Known rows:
[-.15,-.05,.03,.06,.01,-.07,-.06,-.03,.13,.17,.18,.03,-.06,-.07,-.18,-.02,.10,-.05,.16,.05,-.01,.03,-.19,-.05,.03,-.02,.02] -> j191
[.11,-.04,.03,-.04,.03,.00,.05,.12,-.13,-.08,-.13,-.03,.00,.01,.10,-.07,-.02,-.03,-.01,.03,-.05,-.12,.10,.13,.07,-.05,-.04] -> j497
[.14,.07,-.02,-.06,.01,-.02,.04,.30,-.24,-.02,-.09,.07,-.08,.01,.20,-.02,.05,-.06,.14,.02,-.02,-.07,.18,.06,.09,.11,.01] -> j458
[-.13,.00,.02,.02,.00,-.02,-.03,-.09,.16,.10,.16,-.01,-.04,-.06,-.10,.07,.06,.03,.06,.01,.00,.11,-.09,-.09,-.04,.04,-.01] -> j200
[.02,.05,-.06,.04,-.01,.03,-.03,-.03,-.10,.00,-.04,.07,.10,.08,.03,-.02,-.06,-.05,-.03,-.05,.03,-.01,-.06,-.01,-.03,.00,.05] -> j840
[-.12,.00,.01,.00,-.02,.00,-.03,-.09,.16,.07,.14,-.02,-.03,-.05,-.07,.08,.05,.05,.03,.02,.01,.12,-.06,-.10,-.06,.05,-.02] -> j792
[.00,-.05,.05,.02,-.04,-.08,-.14,-.23,.20,.05,.24,-.08,-.05,.13,-.09,.07,.15,-.09,-.03,-.09,.03,.22,-.04,.10,-.04,.09,-.15] -> j743
[.00,-.12,.11,-.12,.05,-.09,.04,.06,.17,.02,.06,-.11,-.11,-.12,-.01,.10,.09,.14,.01,.07,-.02,.02,.13,.00,.06,.02,-.13] -> j898
[.12,-.18,-.20,-.14,-.13,-.09,.35,.01,.05,.25,-.57,-.13,-.35,.27,-.06,-.14,.01,.23,-.15,.03,-.23,-.16,.04,.25,-.13,-.01,.50] -> j595
[.23,-.08,.09,-.05,.02,-.09,-.06,-.01,-.09,-.09,-.09,-.07,-.01,.19,.10,-.06,.03,-.13,-.07,-.09,.01,-.04,.14,.30,.09,-.03,-.16] -> j367
[-.25,.38,-.09,.07,.12,.10,-.46,-.37,-.33,-.28,-.01,.12,-.18,-.04,.08,-.19,-.11,.40,-.43,.02,.19,-.52,-.11,-.07,.55,.05,.14] -> j742
[.31,-.09,-.01,.08,-.05,-.15,-.27,-.37,-.13,-.13,.14,-.09,.16,.55,.05,-.09,.17,-.42,-.19,-.28,.01,.16,.02,.54,.00,.16,-.26] -> j567
[.06,.02,-.07,.06,.00,-.01,-.02,-.01,-.14,.00,-.05,.13,.13,.11,.05,.01,-.07,-.08,-.06,-.06,.06,-.04,-.02,-.01,-.01,-.01,.08] -> j107
[.06,.04,-.06,.08,.00,.04,-.03,.00,-.18,-.03,-.08,.13,.14,.12,.11,-.02,-.07,-.11,-.03,-.07,.03,-.04,-.05,.05,-.04,-.01,.06] -> j268
[-.12,.00,.00,.01,-.01,-.01,-.03,-.09,.16,.08,.15,-.01,-.04,-.06,-.08,.09,.06,.05,.04,.01,.01,.12,-.06,-.10,-.06,.06,-.02] -> j179
[-.11,.01,.01,-.01,-.01,-.01,-.04,-.09,.16,.07,.13,-.01,-.03,-.05,-.06,.09,.05,.06,.04,.01,.01,.12,-.06,-.10,-.05,.06,-.04] -> j342
[-.15,-.01,-.03,.02,.00,.00,-.01,-.10,.14,.05,.16,-.07,.01,-.08,-.07,.07,.09,.06,.03,.04,-.05,.10,-.07,-.08,-.07,.13,-.03] -> j648

Facts:
(j359, Λ, j967); (j512, Λ, j286); (j512, Λ, j15); (j779, Λ, j8)
(j779, Λ, j332); (j384, Λ, j445); (j384, Λ, j764); (j384, Λ, j191)
(j252, Λ, j171); (j252, Λ, j191); (j205, Λ, j507); (j205, Λ, j876)
(j205, Λ, j294); (j701, Λ, j129); (j603, Λ, j787); (j603, Λ, j473)
(j603, Λ, j861); (j603, Λ, j755); (j603, Λ, j504); (j391, Λ, j833)
(j391, Λ, j28); (j391, Λ, j755); (j208, Λ, j445); (j208, Λ, j967)
(j208, Λ, j818); (j383, Λ, j508); (j383, Λ, j567); (j383, Λ, j211)
(j253, Λ, j473); (j253, Λ, j386); (j323, Λ, j792); (j323, Λ, j871)
(j685, Λ, j807); (j685, Λ, j900); (j917, Λ, j280); (j795, Λ, j294)
(j795, Λ, j834); (j269, Λ, j967); (j269, Λ, j200); (j269, Λ, j191)
(j269, Λ, j753); (j165, Λ, j12); (j165, Λ, j941); (j604, Λ, j138)
(j898, Λ, j37); (j898, Λ, j492); (j821, Λ, j140); (j821, Λ, j811)
(j821, Λ, j928); (j821, Λ, j583); (j374, Λ, j632); (j505, Λ, j392)
(j505, Λ, j508); (j597, Λ, j983); (j597, Λ, j107); (j304, Λ, j286)
(j304, Λ, j414); (j195, Λ, j280); (j195, Λ, j530); (j195, Λ, j567)
(j485, Λ, j861); (j485, Λ, j142); (j181, Λ, j15); (j452, Λ, j76)
(j381, Λ, j807); (j381, Λ, j342); (j381, Λ, j272); (j808, Λ, j827)
(j808, Λ, j140); (j808, Λ, j28); (j617, Λ, j476); (j617, Λ, j55)
(j617, Λ, j473); (j617, Λ, j753); (j880, Λ, j585); (j497, Λ, j211)
(j497, Λ, j716); (j497, Λ, j134); (j366, Λ, j530); (j366, Λ, j492)
(j366, Λ, j811); (j981, Λ, j492); (j981, Λ, j55); (j981, Λ, j742)
(j981, Λ, j755); (j167, Λ, j583); (j167, Λ, j983); (j184, Λ, j280)
(j184, Λ, j648); (j481, Λ, j445); (j887, Λ, j539); (j887, Λ, j349)
(j887, Λ, j607); (j233, Λ, j489); (j233, Λ, j349); (j509, Λ, j811)
(j64, Λ, j473); (j64, Λ, j240); (j64, Λ, j349); (j838, Λ, j37)
(j838, Λ, j135); (j972, Λ, j15); (j972, Λ, j787); (j972, Λ, j103)
(j255, Λ, j277); (j255, Λ, j834); (j367, Λ, j742); (j544, Λ, j932)
(j544, Λ, j285); (j544, Λ, j4); (j544, Λ, j834); (j695, Λ, j941)
(j751, Λ, j955); (j573, Λ, j861); (j573, Λ, j5); (j723, Λ, j286)
(j723, Λ, j135); (j723, Λ, j220); (j723, Λ, j871); (j723, Λ, j393)
(j584, Λ, j869); (j584, Λ, j983); (j156, Λ, j286); (j156, Λ, j688)
(j156, Λ, j941); (j163, Λ, j809); (j163, Λ, j281); (j163, Λ, j80)
(j655, Λ, j68); (j728, Λ, j277); (j728, Λ, j833); (j728, Λ, j196)
(j728, Λ, j955); (j595, Λ, j861); (j999, Λ, j342); (j183, Λ, j332)
(j183, Λ, j191); (j514, Λ, j15); (j514, Λ, j632); (j514, Λ, j241)
(j458, Λ, j447); (j458, Λ, j455); (j458, Λ, j134); (j359, η, j928)
(j530, η, j5); (j512, η, j181); (j539, η, j821); (j507, η, j917)
(j904, η, j811); (j779, η, j742); (j967, η, j833); (j216, η, j240)
(j437, η, j104); (j4, η, j171); (j384, η, j644); (j252, η, j787)
(j205, η, j12); (j701, η, j332); (j603, η, j967); (j787, η, j386)
(j392, η, j497); (j685, η, j751); (j917, η, j365); (j107, η, j268)
(j840, η, j255); (j818, η, j55); (j489, η, j509); (j795, η, j138)
(j473, η, j904); (j286, η, j507); (j604, η, j664); (j504, η, j585)
(j68, η, j583); (j268, η, j981); (j664, η, j701); (j716, η, j827)
(j928, η, j134); (j195, η, j504); (j644, η, j441); (j221, η, j285)
(j181, η, j869); (j76, η, j323); (j285, η, j220); (j349, η, j728)
(j365, η, j595); (j80, η, j658); (j808, η, j277); (j693, η, j481)
(j142, η, j339); (j386, η, j955); (j617, η, j716); (j492, η, j272)
(j869, η, j6); (j775, η, j779); (j742, η, j867); (j497, η, j381)
(j366, η, j179); (j981, η, j135); (j894, η, j632); (j753, η, j196)
(j916, η, j972); (j184, η, j384); (j481, η, j64); (j233, η, j15)
(j447, η, j13); (j64, η, j861); (j838, η, j743); (j441, η, j688)
(j129, η, j648); (j854, η, j932); (j332, η, j205); (j12, η, j953)
(j867, η, j514); (j567, η, j294); (j272, η, j430); (j367, η, j567)
(j751, η, j304); (j694, η, j200); (j983, η, j695); (j766, η, j349)
(j455, η, j809); (j900, η, j508); (j156, η, j391); (j138, η, j28)
(j339, η, j233); (j163, η, j604); (j37, η, j437); (j655, η, j584)
(j728, η, j476); (j281, η, j871); (j595, η, j501); (j999, η, j447)
(j294, η, j838); (j13, η, j106); (j5, η, j607); (j183, η, j76)
(j514, η, j253); (j6, η, j306); (j55, η, j894); (j458, η, j766)

Rows:
No name comes twice in this set of rows, the named rows included.
[.42,-.07,.07,.05,-.08,-.20,-.40,-.45,-.08,-.10,.16,-.10,.09,.68,.06,-.08,.16,-.50,-.21,-.38,.10,.26,.02,.63,.02,.09,-.35] : j294
[.11,-.04,.03,-.04,.02,-.02,.04,.11,-.09,-.06,-.12,-.04,-.03,.00,.07,-.06,-.02,-.01,-.01,.03,-.03,-.10,.10,.11,.08,-.06,-.03] : j655
[.06,.02,-.08,.01,.03,.00,-.02,-.03,-.13,-.02,-.08,.09,.16,.10,.08,.03,-.09,-.02,-.06,-.06,.05,-.05,-.02,.00,-.01,.03,.03] : j492
[.03,.03,-.07,.07,.00,.02,-.03,-.01,-.15,.00,-.06,.10,.11,.10,.04,-.05,-.06,-.11,.00,-.04,.03,-.04,-.08,.03,-.01,-.02,.06] : j818
[-.04,-.06,.14,-.11,.05,-.04,.05,.05,.20,.03,.04,-.12,-.18,-.12,.00,.08,.08,.12,.05,.05,-.03,.03,.11,.01,.04,.00,-.13] : j391
[-.09,-.10,.04,.07,.20,.00,.16,.04,-.22,-.25,-.22,-.05,.24,-.08,.07,-.09,.01,-.01,.02,.22,-.22,-.06,.16,.25,-.06,.02,-.06] : j184
[.01,.02,-.05,.09,.01,-.02,-.05,.01,-.15,.05,-.03,.12,.09,.08,-.02,-.11,-.04,-.14,.07,-.03,.02,-.08,-.15,.05,.03,-.06,.08] : j967
[.12,-.07,-.06,.02,.02,-.10,-.02,.00,-.07,.04,.00,.20,.15,.10,-.03,.09,-.06,-.03,-.13,-.04,.13,-.06,.06,-.09,.04,-.02,.12] : j983
[-.07,-.06,.00,-.01,.01,-.08,-.02,-.08,.18,.10,.17,.05,.00,-.05,-.09,.16,.06,.08,-.03,.02,.06,.10,.00,-.15,-.02,.06,.01] : j583
[.44,-.17,.14,-.03,-.05,-.22,-.26,-.23,-.05,-.16,.09,-.17,-.03,.47,.05,-.09,.20,-.37,-.19,-.22,.03,.14,.21,.60,.12,.02,-.35] : j838

Now the same things, written a new way:
Known rows:
[.11,-.01,.20,-.03,-.15,-.06,.12,.04,-.13,.04,.21,-.02,.17] -> j181
[.07,.06,.02,.06,-.03,-.06,.01,-.07,-.04,.03,.00,.06,.03] -> j685
[.07,.03,.00,.08,.04,.00,.04,-.13,.00,.01,-.02,.14,.06] -> j163
[.02,.05,.03,.07,-.02,-.07,-.01,-.01,-.06,.04,.00,.00,.06] -> j268
[.01,.06,.00,.05,.01,-.04,.00,.01,-.07,.02,-.06,.00,.06] -> j281
[-.01,-.03,-.05,.07,-.02,-.07,.05,-.05,-.09,.00,-.03,-.05,.06] -> j4
[.00,.03,-.05,-.06,-.06,.07,.03,.01,.02,-.03,-.07,.02,-.14] -> j501
[-.03,.02,.07,.07,-.03,-.03,-.01,.01,-.01,.08,-.01,-.07,.10] -> j142
[-.01,-.02,-.04,.08,-.04,-.08,.04,-.04,-.09,.00,-.02,-.05,.08] -> j285
[.02,.05,.03,.07,-.03,-.07,-.02,-.01,-.07,.05,.00,.00,.07] -> j339
[.01,-.03,-.06,-.14,-.06,.04,-.09,.04,.03,-.07,-.05,.01,-.06] -> j171
[.05,-.01,-.08,-.08,-.01,.02,.06,.07,.02,-.07,-.02,.00,-.05] -> j809
[-.14,.02,.06,.08,.09,.01,-.05,.04,-.03,.03,-.03,-.08,.04] -> j492
[.01,.04,.00,.05,.01,-.03,.00,.01,-.06,.02,-.05,.00,.06] -> j68
[.03,-.06,-.03,-.07,.04,.07,.01,.14,-.03,.01,.04,-.04,-.04] -> j135
[.02,-.09,-.12,-.07,-.05,-.01,.09,.02,.00,-.09,.00,-.06,-.05] -> j932
[.01,.04,.01,.05,.00,-.05,-.01,.01,-.07,.03,-.05,-.01,.07] -> j76

Rows:
No name comes twice in this set of rows, the named rows included.
[.01,-.13,-.08,-.06,-.06,-.01,.10,-.07,.06,-.08,.09,-.02,-.09] : j255
[.07,-.04,-.06,-.07,.03,.06,.03,.15,-.05,.04,.00,-.03,-.02] : j941
[-.05,.00,.12,.03,-.06,.00,-.10,-.11,.08,.08,.05,.01,.05] : j617
[-.08,.02,.01,.07,.06,-.04,-.03,.00,-.08,.00,-.02,-.03,.03] : j107
[.06,.02,-.19,.09,.26,.24,.05,-.24,.06,-.06,-.33,.37,.26] : j332
[.12,.01,-.16,.15,.29,.23,.18,-.27,.08,-.05,-.23,.40,.23] : j701
[-.02,.01,.13,-.06,-.09,-.11,.13,.06,-.17,-.15,.15,-.04,.14] : j869
[-.02,.03,-.07,-.08,.06,.03,.06,.08,.04,-.11,-.03,.01,-.10] : j648
[.00,-.03,-.02,-.08,-.07,.05,.02,.06,.11,-.01,-.01,-.06,-.01] : j240
[.02,-.05,.00,-.16,-.10,.05,-.12,-.08,.12,-.05,.05,.06,-.09] : j269
[.03,.07,-.03,-.06,.06,.02,.10,.01,.10,-.12,.04,.10,-.15] : j383
[.05,-.02,.01,-.09,-.09,.03,.05,-.02,.14,-.02,.08,.03,-.05] : j887
[.06,.02,.11,-.05,-.13,-.10,.13,.03,-.12,-.08,.12,.00,.13] : j6
[-.07,-.07,-.04,-.07,.07,.04,.02,-.02,.06,-.12,.10,.03,-.15] : j167
[.09,-.06,-.01,-.06,-.03,.05,.04,.03,.05,.03,.07,.01,-.06] : j374

